Below are the code and all the weights of a small trained network. Each question names an input and a target symbol and asks about switching units off, where a switched-off unit gives its printed mean instead of its output.

import numpy as np


def w(rows, s, z=0):
    codes = np.array(rows[::2]) - 128.0
    scale = np.full(codes.shape[1], s)
    scale[-1] = z or s
    return codes * scale


def norm(h):
    return h / np.sqrt((h * h).mean(-1, keepdims=True) + 1e-5)


def softmax(a):
    e = np.exp(a - a.max(-1, keepdims=True))
    return e / e.sum(-1, keepdims=True)


def log_softmax(a):
    a = a - a.max(-1, keepdims=True)
    return a - np.log(np.exp(a).sum(-1, keepdims=True))


def net(x, mask):
    ids = ['γδηθλξφω'.index(c) for c in x.split()]
    T = len(ids)
    res = E[ids] + P[:T]
    u = 0
    for l in range(2):
        r = norm(res)
        for j in range(3):
            rows = slice(2 * j, 2 * j + 2)
            q, k, v = (r @ M[l][rows].T for M in (Q, K, V))
            z = softmax(np.where(np.tri(T) > 0, q @ k.T / 2**0.5, -1e9)) @ v
            o = O[l][rows]
            res = res + np.where(mask[u + j], z, o[:, -1]) @ o[:, :-1]
        u += 3
    return log_softmax(norm(res)[-1] @ U[:, :-1].T + U[:, -1])


Q, K, V, O = {}, {}, {}, {}
E = w([
[161,90,108,5,136],'γ',
[151,101,102,124,106],'δ',
[101,148,123,135,91],'η',
[109,147,138,118,84],'θ',
[147,99,181,183,128],'λ',
[78,131,132,137,73],'ξ',
[154,129,76,144,109],'φ',
[85,144,145,116,118],'ω',
],0.025)
P = w([
[93,170,178,129,158],'0',
[31,2,160,91,90],'1',
[59,65,122,124,89],'2',
[60,91,112,140,109],'3',
[49,119,128,117,172],'4',
[56,122,104,145,137],'5',
[66,110,99,145,119],'6',
[69,110,108,138,130],'7',
[54,125,112,134,145],'8',
[65,128,100,139,129],'9',
[81,147,104,140,144],'10',
],0.0084)
Q[0] = w([
[217,2,222,186,53],'L0H1',
[100,152,161,190,145],'L0H1',
[55,184,130,37,102],'L0H2',
[181,75,113,140,92],'L0H2',
[140,103,82,153,110],'L0H3',
[109,146,165,187,73],'L0H3',
],0.0089)
K[0] = w([
[150,150,79,104,152],'L0H1',
[166,144,159,81,190],'L0H1',
[208,117,128,117,83],'L0H2',
[127,151,99,163,254],'L0H2',
[190,156,134,93,171],'L0H3',
[173,154,218,193,20],'L0H3',
],0.0094)
V[0] = w([
[129,135,140,108,179],'L0H1',
[92,119,174,177,123],'L0H1',
[247,104,132,71,55],'L0H2',
[116,89,128,79,130],'L0H2',
[165,226,123,82,206],'L0H3',
[52,139,127,160,168],'L0H3',
],0.012)
O[0] = w([
[185,117,254,91,105,82],'L0H1',
[105,50,85,145,37,155],'L0H1',
[45,86,147,154,56,150],'L0H2',
[76,196,66,133,182,187],'L0H2',
[189,109,85,111,14,3],'L0H3',
[169,143,196,173,81,131],'L0H3',
],0.0086,0.008)
Q[1] = w([
[92,244,238,117,15],'L1H1',
[35,176,127,123,137],'L1H1',
[192,101,170,119,166],'L1H2',
[236,82,52,98,196],'L1H2',
[215,87,165,86,147],'L1H3',
[31,177,193,171,65],'L1H3',
],0.011)
K[1] = w([
[132,180,211,151,97],'L1H1',
[107,188,162,91,41],'L1H1',
[26,96,157,140,234],'L1H2',
[82,5,41,143,224],'L1H2',
[140,109,125,43,192],'L1H3',
[107,121,218,205,63],'L1H3',
],0.012)
V[1] = w([
[180,169,161,214,201],'L1H1',
[169,170,207,129,88],'L1H1',
[244,164,118,174,39],'L1H2',
[187,120,93,25,112],'L1H2',
[77,180,178,56,146],'L1H3',
[60,102,171,141,151],'L1H3',
],0.011)
O[1] = w([
[110,138,157,157,244,20],'L1H1',
[83,41,130,62,160,21],'L1H1',
[186,170,110,119,125,2],'L1H2',
[103,134,96,146,143,118],'L1H2',
[188,50,80,151,137,175],'L1H3',
[250,157,123,112,156,217],'L1H3',
],0.015,0.0074)
U = w([
[101,86,61,82,68,144],'γ',
[93,50,29,251,180,2],'δ',
[85,74,172,220,72,68],'η',
[231,151,80,157,140,86],'θ',
[170,99,207,211,128,228],'λ',
[160,97,63,131,200,178],'ξ',
[104,208,200,118,71,93],'φ',
[58,167,122,110,177,159],'ω',
],0.014,0.006)

Each question gives the input, a string of symbols that net reads in full, and the target symbol t.
The units are the heads (2 rows each of Q, K, V and O). Each row of codes is followed by its name. A weight is (code - 128) times the scale printed after its matrix; where a second scale follows, it is the last column's (O and U).
mask holds one flag per head, layer by layer. A switched-off head (its flag False) gives its mean, the last column of its rows in O, instead of its output. The means were averaged over made-up inputs and are rounded, as every weight is.
A unit's drop is (log p(t) with every unit on - log p(t) with that unit switched off) / (log p(t) with every unit on - log p(t) with every unit switched off).
The circuit of an input: a set's keep is (log p(t) with only the set's units on - log p(t) with every unit switched off) / (log p(t) with every unit on - log p(t) with every unit switched off). Starting from all 6 units, units are removed one at a time, each time the one whose removal leaves the highest keep (on an exact tie, the one counted first), for as long as the keep stays at least 0.8.
circuit, biggest first: the units of the circuit, biggest drop first
most important unit: the unit with the biggest drop
heads that matter: for each layer, one digit per head in row order, 1 if its drop is at least 0.15 and else 0, layers parted by /
input ξ λ φ ξ γ ξ ξ θ, target λ: circuit, biggest first => [L0H3 L1H2 L1H3]
input θ δ η, target γ: circuit, biggest first => [L1H1 L0H3 L1H2]
input δ θ θ λ ω, target η: circuit, biggest first => [L1H2 L0H1]
input λ λ ω φ φ η γ δ δ δ ω, target φ: most important unit => L0H1
input γ φ γ δ φ γ φ δ η η, target δ: circuit, biggest first => [L0H1 L1H2 L1H3]
input λ η γ γ ξ ξ, target φ: circuit, biggest first => [L1H3 L0H1]
input γ δ θ φ, target γ: circuit, biggest first => [L0H3 L0H2]
input γ η γ φ γ δ γ ω, target δ: circuit, biggest first => [L1H2 L1H3 L0H2 L0H3]
input η δ φ λ η θ δ, target λ: circuit, biggest first => [L0H3 L1H2]
input θ η δ, target θ: heads that matter => 001 / 110
input θ δ δ ξ, target γ: heads that matter => 101 / 110
input θ γ ω δ θ, target γ: circuit, biggest first => [L1H1 L0H3]
input γ ω φ δ γ γ λ ξ θ, target δ: heads that matter => 101 / 011
input δ δ δ ω δ ξ θ φ γ η η, target η: circuit, biggest first => [L1H2]
input ξ λ ω, target λ: heads that matter => 101 / 010
input η λ φ θ θ, target ω: heads that matter => 111 / 111
input ω λ γ λ δ λ η, target ξ: circuit, biggest first => [L0H3 L1H1 L1H2 L1H3]
input δ γ η θ λ γ δ φ γ θ, target η: heads that matter => 011 / 010
input θ γ γ λ δ, target γ: circuit, biggest first => [L1H1 L0H3 L0H2]
input γ ξ ξ θ θ γ ω, target δ: circuit, biggest first => [L1H2 L1H3 L0H1]
input θ λ ω γ δ ξ, target γ: heads that matter => 111 / 110
input ξ η θ θ θ ξ φ λ θ, target λ: most important unit => L0H3
input ω ξ λ γ λ ξ γ δ δ γ ω, target ξ: heads that matter => 011 / 111
input δ φ γ γ ξ η, target η: heads that matter => 010 / 010
input ξ δ η θ ω, target λ: circuit, biggest first => [L1H2 L1H3]
input φ λ φ, target φ: heads that matter => 010 / 001
input η λ η ω γ γ ω, target ω: most important unit => L0H2
input λ φ φ θ, target φ: heads that matter => 100 / 011
input φ γ γ ξ γ φ, target γ: heads that matter => 001 / 001
input γ λ φ φ φ δ λ γ ξ, target δ: heads that matter => 101 / 011
